Below is a small trained network, with its code and all its weights. Each question gives an input and a class and asks what happens when units are switched off, that is, made to give their printed mean instead of their output.

import numpy as np


def w(rows, s, z=0):
    codes = np.array(rows[::2]) - 128.0
    scale = np.full(codes.shape[1], s)
    scale[-1] = z or s
    return codes * scale


def f(y):
    return np.maximum(y, 0)


def log_softmax(a):
    a = a - a.max(-1, keepdims=True)
    return a - np.log(np.exp(a).sum(-1, keepdims=True))


def net(x, mask):
    res = np.array(x, float).reshape(1, 6) / 4 @ E
    y = f(res @ A[0][:, :-1].T + A[0][:, -1])
    res = res + np.where(mask, y, B[0][:, -1]) @ B[0][:, :-1]
    return log_softmax(res[-1] @ U[:, :-1].T + U[:, -1])


A, B = {}, {}
E = w([
[130,129,127,129,126,131],'x0',
[221,191,97,120,81,2],'x1',
[127,124,128,125,128,126],'x2',
[195,48,217,203,50,131],'x3',
[43,215,201,98,12,144],'x4',
[23,94,39,240,84,60],'x5',
],0.0064)
A[0] = w([
[88,171,24,75,239,125,71],'n0',
[69,207,194,111,41,139,3],'n1',
[221,192,104,130,68,2,21],'n2',
[71,197,34,43,198,122,65],'n3',
[73,206,203,107,21,146,82],'n4',
[218,184,200,9,168,204,58],'n5',
[66,198,36,50,209,125,75],'n6',
[214,176,202,6,167,194,58],'n7',
[178,50,189,191,77,130,46],'n8',
[48,67,165,139,166,231,86],'n9',
[210,193,104,124,55,12,23],'n10',
[57,173,138,158,50,121,106],'n11',
[59,197,35,53,200,125,92],'n12',
[185,37,197,204,66,133,48],'n13',
[171,62,175,170,80,133,2],'n14',
[22,101,36,233,84,76,91],'n15',
[47,66,150,145,160,227,68],'n16',
[64,215,212,110,18,143,67],'n17',
[214,48,69,170,234,121,40],'n18',
[132,125,123,129,130,130,114],'n19',
[213,37,72,163,235,116,86],'n20',
[48,65,154,143,158,231,86],'n21',
[182,43,206,203,68,131,64],'n22',
[45,57,162,140,163,230,44],'n23',
[35,111,44,238,88,73,107],'n24',
[182,52,172,190,124,129,92],'n25',
[28,112,41,227,90,82,56],'n26',
[207,46,70,182,239,118,76],'n27',
[46,68,161,146,167,233,60],'n28',
],0.0056,0.0022)
B[0] = w([
[67,170,182,185,31,187,224],'n0',
[43,60,54,36,111,147,203],'n1',
[220,210,19,166,155,16,231],'n2',
[98,186,210,217,40,188,222],'n3',
[36,68,47,37,107,151,229],'n4',
[213,51,229,114,241,148,249],'n5',
[83,200,224,230,27,196,226],'n6',
[208,48,221,119,239,151,246],'n7',
[79,199,200,213,49,186,206],'n8',
[201,196,40,152,145,39,217],'n9',
[197,195,32,152,159,33,225],'n10',
[78,57,97,49,143,163,200],'n11',
[101,181,213,213,41,189,228],'n12',
[86,187,184,200,55,175,222],'n13',
[96,174,188,185,75,171,179],'n14',
[227,44,246,104,253,157,254],'n15',
[205,192,39,150,152,33,210],'n16',
[28,57,36,21,103,159,234],'n17',
[12,61,48,21,68,160,229],'n18',
[126,126,128,124,126,126,130],'n19',
[3,60,38,23,67,176,241],'n20',
[197,194,44,147,154,36,216],'n21',
[82,190,186,195,45,175,224],'n22',
[205,203,32,150,144,28,211],'n23',
[232,41,238,101,249,157,252],'n24',
[74,162,172,165,60,177,203],'n25',
[222,51,248,107,241,161,237],'n26',
[22,71,52,30,81,150,239],'n27',
[208,196,32,153,145,24,213],'n28',
],0.005,0.0051)
U = w([
[195,34,238,106,246,162,252],'0',
[2,58,38,18,85,160,96],'1',
[79,220,210,246,35,185,49],'2',
[205,227,18,162,156,24,104],'3',
],0.0096,0.0004)

Each question gives the input, the list of numbers given to net, and the class t.
The units are the neurons (one row each of A and B). Each row of codes is followed by its name. A weight is (code - 128) times the scale printed after its matrix; where a second scale follows, it is the last column's (A, B and U).
mask holds one flag per neuron, in row order. A switched-off neuron (its flag False) gives its mean, the last column of its row in B, instead of its output. The means were averaged over made-up inputs and are rounded, as every weight is.
A unit's drop is (log p(t) with every unit on - log p(t) with that unit switched off) / (log p(t) with every unit on - log p(t) with every unit switched off).
The circuit of an input: a set's keep is (log p(t) with only the set's units on - log p(t) with every unit switched off) / (log p(t) with every unit on - log p(t) with every unit switched off). Starting from the 12 units with the biggest drops (on a tie, the unit counted first), units are removed one at a time, each time the one whose removal leaves the highest keep (on an exact tie, the one counted first), for as long as the keep stays at least 0.8.
circuit, biggest first: the units of the circuit, biggest drop first
k most important neurons: the k neurons with the biggest drops, biggest first
drop when u is switched off: that unit's drop, to one decimal
input [6,4,6,3,5,-5], class 0: circuit, biggest first : [n5]
input [8,7,5,3,-8,-1], class 1: 2 most important neurons : [n20; n18]
input [-7,-5,-2,-8,2,7], class 2: 4 most important neurons : [n6; n12; n3; n0]
input [-5,0,1,-8,2,-7], class 2: 2 most important neurons : [n6; n3]
input [-5,-7,-3,-8,7,-4], class 2: 3 most important neurons : [n6; n12; n3]
input [1,4,8,3,1,-3], class 3: circuit, biggest first : [n2; n10]
input [-8,-7,-4,-7,1,4], class 2: 2 most important neurons : [n6; n12]
input [-4,6,-6,-4,6,-1], class 1: 2 most important neurons : [n17; n4]
input [-2,-6,0,0,8,-6], class 1: 2 most important neurons : [n17; n4]
input [-7,-3,7,-2,-8,8], class 0: 2 most important neurons : [n15; n24]
input [-7,-6,7,-1,7,-2], class 1: 2 most important neurons : [n17; n4]
input [4,-6,4,3,-6,-2], class 1: 3 most important neurons : [n20; n18; n27]
input [2,5,-6,4,2,3], class 3: 3 most important neurons : [n2; n10; n6]
input [-6,8,-8,-6,-2,-8], class 0: 2 most important neurons : [n5; n7]
input [7,7,3,6,7,4], class 1: 2 most important neurons : [n17; n4]
input [-6,-8,8,-7,3,-7], class 3: drop when n28 is switched off : 0.4
input [-4,-7,2,-1,5,1], class 3: drop when n28 is switched off : 0.1
input [1,-8,-5,1,2,4], class 3: drop when n22 is switched off : 0.0
